+0.81; +7.30; +5.58; +0.34; +0.04 : k_296
-1.38; +0.15; +0.26; -7.62; +0.30 : k_940
-8.12; +0.23; -0.03; +0.20; +0.10 : k_688
-8.12; -0.03; +0.20; +0.23; +1.01 : k_598
-0.21; -0.21; -0.04; +0.08; -0.47 : k_321
asked: -8.12; -0.03
k_598
asked: +5.58; +0.34; +0.04
k_296
asked: +0.20; +0.10
k_688
asked: +0.23; -0.03; +0.20; +0.10
k_688
asked: -8.12; -0.03; +0.20; +0.23
k_598
asked: -0.21; -0.04; +0.08; -0.47
k_321
asked: -8.12; -0.03; +0.20
k_598

-2.69; +0.83; -0.43; -1.85; -0.28; +0.25; +2.67; -0.07; -1.18; +0.05; +0.65; -5.94; -2.55 : k_767
+1.13; +0.42; +1.97; +4.01; +3.20; +0.58; -2.82; -0.68; -0.31; +1.74; +0.46; -2.39; +7.57 : k_296
-1.50; +1.64; +0.47; -1.14; +0.21; -0.45; -0.72; -1.94; -1.45; -1.64; -0.99; -5.95; -0.03 : k_452
-1.50; +1.64; +0.47; -1.14; +0.21; +0.88; -0.72; -1.94; -1.45; -1.64; -0.99; -5.95; -0.03 : k_649
-0.75; -0.11; -1.45; -2.34; +0.89; -0.60; -4.89; +1.54; +1.24; -1.70; +0.07; +4.62; -2.53 : k_598
-2.69; +0.83; -0.43; -1.85; -0.28; +0.25; +2.67; -0.07; +0.34; -1.72; +2.52; +1.09; +0.91 : k_919
+0.17; +1.97; -0.01; -0.17; -0.60; +0.89; +0.29; -1.38; -0.82; -0.47; +2.78; -4.02; -1.49 : k_940
asked: -0.60; +0.89
k_940
asked: +0.83; -0.43; -1.85; -0.28; +0.25; +2.67; -0.07; +0.34; -1.72; +2.52; +1.09; +0.91
k_919

-2.46; -2.78; -5.60; +6.26 : k_940
-3.66; -3.49; +6.60; -1.66 : k_767
+4.71; -3.06; -2.46; +2.08 : k_296
+2.43; +3.28; -1.13; -5.76 : k_739
-1.90; -2.63; +4.02; -0.24 : k_703
+4.71; -3.06; +2.69; -0.61 : k_321
+6.60; -3.49; -3.66; +3.72 : k_598
-2.58; -3.02; +2.18; +3.95 : k_962
-3.98; +4.80; -2.80; +3.25 : k_649
-2.48; -0.18; -0.13; -1.41 : k_452
-2.50; -4.77; +2.83; +2.28 : k_688
-0.88; +3.84; -0.58; -3.97 : k_919
asked: -2.46; -2.78
k_940
asked: +4.71; -3.06; +2.69; -0.61
k_321
asked: -3.66; -3.49; +6.60
k_767
asked: -0.13; -1.41
k_452

